Below is a small trained network, with its code and all its weights. Each question gives an input and a target symbol and asks what happens when units are switched off, that is, made to give their printed mean instead of their output.

import numpy as np


def w(rows, s, z=0):
    codes = np.array(rows[::2]) - 128.0
    scale = np.full(codes.shape[1], s)
    scale[-1] = z or s
    return codes * scale


def norm(h):
    return h / np.sqrt((h * h).mean(-1, keepdims=True) + 1e-5)


def f(y):
    return np.maximum(y, 0)


def softmax(a):
    e = np.exp(a - a.max(-1, keepdims=True))
    return e / e.sum(-1, keepdims=True)


def log_softmax(a):
    a = a - a.max(-1, keepdims=True)
    return a - np.log(np.exp(a).sum(-1, keepdims=True))


def net(x, mask):
    ids = ['αβεηθμπσφ'.index(c) for c in x.split()]
    T = len(ids)
    res = E[ids] + P[:T]
    r = norm(res)
    for j in range(2):
        rows = slice(2 * j, 2 * j + 2)
        q, k, v = (r @ M[0][rows].T for M in (Q, K, V))
        z = softmax(np.where(np.tri(T) > 0, q @ k.T / 2**0.5, -1e9)) @ v
        o = O[0][rows]
        res = res + np.where(mask[j], z, o[:, -1]) @ o[:, :-1]
    y = f(norm(res) @ A[0][:, :-1].T + A[0][:, -1])
    res = res + np.where(mask[2:14], y, B[0][:, -1]) @ B[0][:, :-1]
    return log_softmax(norm(res)[-1] @ U[:, :-1].T + U[:, -1])


Q, K, V, O, A, B = {}, {}, {}, {}, {}, {}
E = w([
[71,88,61,131],'α',
[160,250,150,195],'β',
[112,106,100,115],'ε',
[222,56,189,118],'η',
[201,162,70,74],'θ',
[121,129,120,131],'μ',
[103,142,109,133],'π',
[120,84,122,112],'σ',
[111,76,117,105],'φ',
],0.011)
P = w([
[141,122,165,137],'0',
[46,81,73,1],'1',
[74,145,49,47],'2',
[81,96,69,57],'3',
[118,115,60,89],'4',
[122,138,52,137],'5',
[147,135,56,156],'6',
[135,120,59,158],'7',
[108,89,85,117],'8',
[128,96,69,138],'9',
[136,118,68,154],'10',
[134,119,67,152],'11',
[144,126,68,163],'12',
[116,123,74,143],'13',
],0.0054)
Q[0] = w([
[208,127,126,118],'head 1',
[88,1,72,163],'head 1',
[175,83,79,143],'head 2',
[158,103,201,133],'head 2',
],0.0085)
K[0] = w([
[148,110,2,128],'head 1',
[96,160,195,171],'head 1',
[173,182,171,219],'head 2',
[57,167,101,56],'head 2',
],0.0079)
V[0] = w([
[254,137,134,124],'head 1',
[210,83,119,55],'head 1',
[79,68,207,166],'head 2',
[127,57,75,80],'head 2',
],0.0091)
O[0] = w([
[173,172,200,3,99],'head 1',
[201,115,241,41,71],'head 1',
[115,44,227,204,4],'head 2',
[217,30,59,125,76],'head 2',
],0.0062,0.0029)
A[0] = w([
[116,80,144,254,80],'neuron 1',
[127,154,58,70,91],'neuron 2',
[50,107,95,72,111],'neuron 3',
[73,105,116,75,87],'neuron 4',
[62,151,82,201,163],'neuron 5',
[119,148,85,89,78],'neuron 6',
[126,49,178,122,102],'neuron 7',
[106,106,134,121,7],'neuron 8',
[139,74,231,85,99],'neuron 9',
[56,91,114,136,80],'neuron 10',
[130,102,119,99,3],'neuron 11',
[36,114,85,106,127],'neuron 12',
],0.0071,0.0057)
B[0] = w([
[123,104,110,120,151],'neuron 1',
[158,107,50,20,187],'neuron 2',
[226,153,144,192,183],'neuron 3',
[134,215,148,201,145],'neuron 4',
[161,85,194,122,253],'neuron 5',
[145,116,100,122,153],'neuron 6',
[76,138,188,160,138],'neuron 7',
[255,192,21,176,128],'neuron 8',
[155,122,183,137,140],'neuron 9',
[121,204,208,116,154],'neuron 10',
[210,175,88,48,128],'neuron 11',
[163,115,181,179,209],'neuron 12',
],0.0071,0.0063)
U = w([
[127,55,8,189,122],'α',
[132,238,141,123,245],'β',
[122,72,87,122,3],'ε',
[179,74,181,56,101],'η',
[120,111,58,2,140],'θ',
[63,98,205,189,183],'μ',
[67,89,80,181,78],'π',
[141,62,144,123,15],'σ',
[144,55,136,129,43],'φ',
],0.0079,0.0042)

Each question gives the input, a string of symbols that net reads in full, and the target symbol t.
The units are the heads (2 rows each of Q, K, V and O) and the neurons (one row each of A and B). Each row of codes is followed by its name. A weight is (code - 128) times the scale printed after its matrix; where a second scale follows, it is the last column's (O, A, B and U).
mask holds one flag per unit, heads first, then neurons. A switched-off unit (its flag False) gives its mean, the last column of its rows in O or B, instead of its output. The means were averaged over made-up inputs and are rounded, as every weight is.
A unit's drop is (log p(t) with every unit on - log p(t) with that unit switched off) / (log p(t) with every unit on - log p(t) with every unit switched off).
The circuit of an input: a set's keep is (log p(t) with only the set's units on - log p(t) with every unit switched off) / (log p(t) with every unit on - log p(t) with every unit switched off). Starting from the 12 units with the biggest drops (on a tie, the unit counted first), units are removed one at a time, each time the one whose removal leaves the highest keep (on an exact tie, the one counted first), for as long as the keep stays at least 0.8.
units of the circuit, in order: the units of the circuit, biggest drop first
k most important neurons: the k neurons with the biggest drops, biggest first
which heads matter: for each layer, one digit per head in row order, 1 if its drop is at least 0.15 and else 0, layers parted by /
input α β π μ, target α: which heads matter -> 11
input η α η ε, target η: which heads matter -> 11
input μ μ α, target μ: units of the circuit, in order -> [head 2]
input μ α η ε σ, target μ: units of the circuit, in order -> [head 2; neuron 7]
input μ ε α μ θ π θ φ β α, target μ: units of the circuit, in order -> [head 2; neuron 10]
input β β α ε, target β: units of the circuit, in order -> [head 2; neuron 3]
input α μ μ μ β α β β α σ α α π β, target α: units of the circuit, in order -> [head 1; head 2]
input α ε π α η, target α: units of the circuit, in order -> [head 1; neuron 5]
input φ β φ β θ α α β μ β α α β φ, target β: units of the circuit, in order -> [head 2; neuron 4]
input α β β μ, target α: which heads matter -> 10
input μ β φ μ μ α α π, target μ: which heads matter -> 01
input θ θ α β μ σ α β θ π π, target θ: which heads matter -> 01
input α β φ, target α: which heads matter -> 10
input η φ μ η α, target η: units of the circuit, in order -> [head 1]
input β ε β η ε θ μ, target θ: which heads matter -> 10
input α β φ σ, target α: which heads matter -> 11
input θ ε θ β, target θ: which heads matter -> 01
input α μ β α β φ μ β α α η, target α: 2 most important neurons -> [neuron 5; neuron 12]
input θ θ φ η μ σ π, target θ: which heads matter -> 10
input θ β β μ β σ, target β: which heads matter -> 01
input α σ π, target α: units of the circuit, in order -> [head 1]
input β α π ε σ α η β ε, target β: 2 most important neurons -> [neuron 4; neuron 10]
